Here is a tiny trained network, its code and every weight. The questions are about switching its units off for an input and a target symbol, where a switched-off unit gives its printed mean instead of its output.

import numpy as np


def w(rows, s, z=0):
    codes = np.array(rows[::2]) - 128.0
    scale = np.full(codes.shape[1], s)
    scale[-1] = z or s
    return codes * scale


def norm(h):
    return h / np.sqrt((h * h).mean(-1, keepdims=True) + 1e-5)


def f(y):
    return y / 2 * (1 + np.tanh(0.7978845608 * (y + 0.044715 * y**3)))


def softmax(a):
    e = np.exp(a - a.max(-1, keepdims=True))
    return e / e.sum(-1, keepdims=True)


def log_softmax(a):
    a = a - a.max(-1, keepdims=True)
    return a - np.log(np.exp(a).sum(-1, keepdims=True))


def net(x, mask):
    ids = ['Φαδεζθμ'.index(c) for c in x.split()]
    T = len(ids)
    res = E[ids] + P[:T]
    r = norm(res)
    for j in range(3):
        rows = slice(2 * j, 2 * j + 2)
        q, k, v = (r @ M[0][rows].T for M in (Q, K, V))
        z = softmax(np.where(np.tri(T) > 0, q @ k.T / 2**0.5, -1e9)) @ v
        o = O[0][rows]
        res = res + np.where(mask[j], z, o[:, -1]) @ o[:, :-1]
    y = f(norm(res) @ A[0][:, :-1].T + A[0][:, -1])
    res = res + np.where(mask[3:15], y, B[0][:, -1]) @ B[0][:, :-1]
    return log_softmax(norm(res)[-1] @ U[:, :-1].T + U[:, -1])


Q, K, V, O, A, B = {}, {}, {}, {}, {}, {}
E = w([
[45,210,199,52],'Φ',
[163,215,162,6],'α',
[215,255,203,250],'δ',
[101,44,194,150],'ε',
[105,43,191,151],'ζ',
[105,41,191,151],'θ',
[243,97,141,25],'μ',
],0.005)
P = w([
[150,100,247,130],'0',
[139,124,211,116],'1',
[128,120,185,120],'2',
[124,119,167,122],'3',
[119,118,154,124],'4',
[116,116,143,124],'5',
[113,115,134,123],'6',
[112,117,124,121],'7',
[112,123,112,120],'8',
[108,115,99,126],'9',
[132,136,149,100],'10',
],0.011)
Q[0] = w([
[181,168,86,181],'H1',
[127,120,199,147],'H1',
[37,78,130,120],'H2',
[148,123,127,69],'H2',
[107,70,248,121],'H3',
[81,114,89,152],'H3',
],0.016)
K[0] = w([
[157,80,229,101],'H1',
[130,98,14,119],'H1',
[163,143,86,141],'H2',
[104,124,121,177],'H2',
[89,120,1,105],'H3',
[133,151,138,117],'H3',
],0.02)
V[0] = w([
[70,28,131,84],'H1',
[144,105,140,63],'H1',
[144,59,179,205],'H2',
[255,176,52,101],'H2',
[183,115,132,35],'H3',
[22,205,143,91],'H3',
],0.0076)
O[0] = w([
[58,119,80,63,152],'H1',
[152,67,66,32,172],'H1',
[123,160,59,174,251],'H2',
[168,92,163,147,1],'H2',
[210,164,117,109,177],'H3',
[95,185,253,97,128],'H3',
],0.0066,0.0052)
A[0] = w([
[221,219,133,210,167],'N1',
[125,109,100,141,53],'N2',
[179,116,199,73,36],'N3',
[136,128,165,117,108],'N4',
[42,78,93,139,44],'N5',
[124,165,26,40,255],'N6',
[212,145,218,108,113],'N7',
[254,96,28,109,122],'N8',
[186,132,162,53,102],'N9',
[51,46,68,148,76],'N10',
[57,59,141,167,103],'N11',
[31,163,210,155,135],'N12',
],0.008,0.0053)
B[0] = w([
[120,126,163,244,184],'N1',
[92,89,113,68,113],'N2',
[92,26,109,127,127],'N3',
[72,121,79,86,126],'N4',
[4,49,65,121,135],'N5',
[191,226,170,206,254],'N6',
[69,77,79,210,153],'N7',
[254,173,111,82,173],'N8',
[56,21,28,101,144],'N9',
[50,158,26,104,150],'N10',
[115,194,65,177,148],'N11',
[239,215,167,87,177],'N12',
],0.0049,0.0083)
U = w([
[90,173,236,22,80],'Φ',
[119,26,161,90,253],'α',
[135,98,189,254,141],'δ',
[68,178,52,111,121],'ε',
[68,163,64,121,78],'ζ',
[75,155,65,118,36],'θ',
[245,87,51,71,130],'μ',
],0.0078,0.0029)

Each question gives the input, a string of symbols that net reads in full, and the target symbol t.
The units are the heads (2 rows each of Q, K, V and O) and the neurons (one row each of A and B). Each row of codes is followed by its name. A weight is (code - 128) times the scale printed after its matrix; where a second scale follows, it is the last column's (O, A, B and U).
mask holds one flag per unit, heads first, then neurons. A switched-off unit (its flag False) gives its mean, the last column of its rows in O or B, instead of its output. The means were averaged over made-up inputs and are rounded, as every weight is.
A unit's drop is (log p(t) with every unit on - log p(t) with that unit switched off) / (log p(t) with every unit on - log p(t) with every unit switched off).
The circuit of an input: a set's keep is (log p(t) with only the set's units on - log p(t) with every unit switched off) / (log p(t) with every unit on - log p(t) with every unit switched off). Starting from the 12 units with the biggest drops (on a tie, the unit counted first), units are removed one at a time, each time the one whose removal leaves the highest keep (on an exact tie, the one counted first), for as long as the keep stays at least 0.8.
units of the circuit, in order: the units of the circuit, biggest drop first
unit that matters most: the unit with the biggest drop
heads that matter: for each layer, one digit per head in row order, 1 if its drop is at least 0.15 and else 0, layers parted by /
drop when u is switched off: that unit's drop, to one decimal
input θ μ ζ ζ δ ζ μ μ θ, target μ: unit that matters most -> H3
input ε Φ δ α ε Φ μ ε, target μ: heads that matter -> 011
input ε α Φ Φ α, target Φ: heads that matter -> 001
input α μ ζ θ Φ μ α δ Φ Φ δ, target Φ: heads that matter -> 111
input δ θ μ Φ ε, target Φ: units of the circuit, in order -> [H3 N6]
input δ δ ζ ε θ ζ δ δ δ ζ, target δ: heads that matter -> 110
input Φ δ ε ε, target ε: heads that matter -> 001
input ε α δ δ α α θ, target α: heads that matter -> 001
input δ μ ζ μ θ α δ ζ Φ θ, target Φ: units of the circuit, in order -> [H3 N12]
input μ ε δ α ε, target α: heads that matter -> 001
input ε ζ ζ δ δ δ ε α μ Φ, target Φ: units of the circuit, in order -> [H3 H2 N11]
input θ μ ε α δ δ Φ δ δ δ Φ, target δ: heads that matter -> 100
input θ θ μ ε, target μ: units of the circuit, in order -> [H3 N8]
input θ δ δ μ α α ζ, target α: heads that matter -> 011
input α δ θ δ Φ Φ, target Φ: units of the circuit, in order -> [H3]
input μ ζ δ δ θ ζ α Φ δ ε, target δ: heads that matter -> 110
input α μ ε α ε δ μ μ ζ, target μ: heads that matter -> 011
input ε ε ε, target ε: heads that matter -> 000
input δ θ δ δ Φ μ ζ δ α, target δ: heads that matter -> 100
input δ δ δ θ δ μ θ δ δ ζ, target δ: units of the circuit, in order -> [H1]
input μ δ ε δ μ δ μ δ δ μ, target δ: heads that matter -> 100
input θ δ δ δ δ Φ ε α ε, target α: heads that matter -> 011
input μ θ ε δ ζ θ ε ζ δ θ, target δ: drop when H2 is switched off -> 0.6
input δ δ ε ε ε Φ ζ, target Φ: drop when H3 is switched off -> 1.0
input ζ Φ δ δ δ θ Φ δ α Φ ζ, target Φ: drop when H3 is switched off -> 1.4
input μ δ ε ε α ε μ θ, target μ: drop when H2 is switched off -> 0.2
input ε μ Φ ε δ μ δ ε Φ Φ θ, target Φ: units of the circuit, in order -> [H3]
